[  5  -7  -3   2   0  -4 -15  -2  -6  -9   6  11   9  -3  -1   7  17  -2
   2  -8   0  -5   2   6   7  -5   6  -5   6   7  -6   6   8   0   8  -3
  16   8  -6   1  10   5   1  -4]	7
[  8  -8  -2   1 -12 -14  -4   5   0 -14  18  -2   5   1  -6  -4  15  -2
   3 -11   2  17 -11   6  -1  -1   0  -7   4  -9  -3   4   6  -3  11  -6
  13 -11  -2   3   7  -4   4   1]	5
[-18   3  -6  12 -25 -24  16  16  10   7   6 -24  14  10  -8 -33  19   0
   4  20   6  43 -14   4 -17   4 -11 -13  40 -25   1  -4   3   3  15   8
 -24 -15  -1  -2 -23 -11   2  11]	8
[ -4   9   2   3   7  15   0  -3  -3  16 -14   5   1  -3   6   4 -13   3
  -2   7  -1 -13   9  -8  -3   0  -1   6  -7  10   4  -2  -5   2 -10   5
  -9   3   0  -2  -6   5  -1  -1]	5
[  6  -9   1 -15  10   2   7   1  -5 -12  13   3 -16   2  -1  10  -7  -3
  -1 -16  -2   0  -7   3  -2  -5   2   5 -18  -2   4   0   5  -4   9 -10
   3 -10  10   6  14  -2  -2   4]	1
[  8   0   0   8   3 -10   2  -1   6  -3   9  -8   8  -2  -4  -6   4  -2
   3  -4   4  13  -8  -1   0   5  -4   0   7 -10   0   0   0   0   1  -1
   3   3  -7   1  -1  -5   4  -2]	5
[  4   2  -2   8  12   5 -10  -7  -3   0  -2   9  14  -9   5   5   0  -1
   3   1   2  -7   3  -4   1  -2   2   0 -18   7   2   2   2   2  -1   0
  -4  15  -6  -1   5   8  -2  -4]	7
[  5   9  -3  20   6 -12   3  -2  11   1   4 -14  27  -7  -2 -17   5  -1
   7   7   8  19  -8  -4  -4  11 -10  -2  11 -17   3  -2  -2   4  -2   8
 -14  20 -10  -5  -8   2   3  -5]	8
[-13   6   1   4 -16   5  -3   2   0  17 -24   5  -2   2   5  -5   1   6
  -3  20  -3 -11   9  -2  -3   0   1  -3  19  13  -3  -2  -5   2  -6  10
   2  -3   0  -5 -17   2  -2   1]	8
[ 14   5  -1  18  -6 -13 -12   0   0  -4   8   1  23  -2  -5 -11  21   1
   5   5   5  15  -5  -2   1   5  -1  -3  16  -3  -5   3   2  -2  -2   2
  14  -5 -11  -2  -9   1   7  -2]	8
[ -8   4  -2   2  21   7   1 -11   7   5 -11  -3   9 -12   9   5 -16  -1
   2   6   2 -18   8  -1   6   3   0  -1 -14   1   4  -1  -4   9  -3   7
 -24  48  -5  -6   2   8  -7  -9]	7
[ 13  -5  -2   2  19  -3 -12 -11   2 -13   8   4   9 -11   3   9   1  -3
   4 -12   2  -9   0   4  12   1   4  -1 -19  -1  -1   4   3   4   3  -1
  -3  36  -9  -1  16   8   0 -12]	6
[ -2 -10  -2 -10  -2  -1  -6  -2  -4  -8   5   6  -6   0   1   8   6  -2
  -2  -7  -3 -10   0   8   7  -6   4  -8  -8   5  -3   3   7   2   9  -3
   7  10   1   1  12   2  -2  -1]	6
[ 11  -5   7 -16  -3  -7  13   8   1 -14  28  -9 -23  10 -12   1  -4  -1
  -4 -15  -4  19 -12   2  -2   0  -3   7   6  -9  -1  -2   1 -10  -3 -11
  19 -34   9   6   7 -13   7   8]	0
[ -8   6   1   2   5   6   3  -8   9  10 -18  -6   5  -6   3   0  -8   2
   0  11  -1 -14  10  -3   5   6  -2  -1   9   4  -2  -3 -10   7  -7  10
 -10  32  -3  -5  -6   5  -2  -8]	7
[ -2   7   2   7   2  12  -7  -9   4  15 -22   4   5  -7   8   6  -8   3
  -1  10  -2 -22  15  -4   8   5   2   2   3  11  -3  -1  -9   4 -13   8
  -2  25  -5  -7  -6   8  -2  -6]	7
[-13   1   1  -6 -15   4  -2  -1   1  10 -22   1  -7   4   4   2   1   5
  -3  10  -4 -14  11   3   4  -1   3  -5  16  11  -5   0  -4   2  -1   6
   1   5   1  -4  -4   2  -3  -1]	7
[ -2 -11  -6  -1  -5  -7 -14  -6  -1 -12   5  20   8  -5   3   5  20  -2
   4  -5   0  -9   0  13  10  -3   8 -15  -7   2  -8   7   9   5  12  -1
   5  32  -7  -2  12   7  -2 -10]	9
[-12  15   4  16  -2   3   0  -1   9  17 -16  -8  17  -3   1 -11  -6   5
   0  20   2  -4   7 -11  -2   9  -6   5  24  -2   0  -5 -13   2 -18  11
  -7   5  -5  -7 -21   1   2  -3]	6
[  5   5   3   9 -14  -2  -8   0  -4   4  -7   7   6   2  -2  -3  10   4
  -1   4   1   3   4  -6  -1   2   1   4  27   6  -4   1  -3  -4  -7   2
  14 -25  -4  -2 -11   1   6   3]	6
[ -1  13   5   5  10  12   6  -2   5  14 -18  -5   1  -5   3   0 -18   3
  -2  10   0  -7   9 -10  -3   7  -5  11   3   5   5  -6 -10   1 -19   7
 -24   6   0  -5 -10   1  -1  -2]	4
[ -2   6   3   5  -2   4  -2  -5   7  10 -15  -4   5  -3   3  -2  -5   4
  -1  10  -1 -10   8  -1   6   8  -2   1  14   3  -3  -2 -11   3 -13   7
  -4  19  -4  -6  -9   4   0  -6]	7
[ -9 -10  -7  -1 -23 -10 -10   5  -7  -5   5   7   3   3  -1  -2  23   0
   1  -1  -1   1  -3  12   0  -6   6 -15   3   4  -7   5  12   0  18  -1
  12  -4  -2   1   2   2  -1   4]	9
[ -7  -1  -2  -2 -11   2  -7   1  -3   3 -10   7  -1   2   2  -2   6   3
  -2   4  -2  -9   7   4   3  -3   4  -4   2   7  -3   2   2   1   4   3
   3   6  -1  -1  -4   0  -2   0]	7
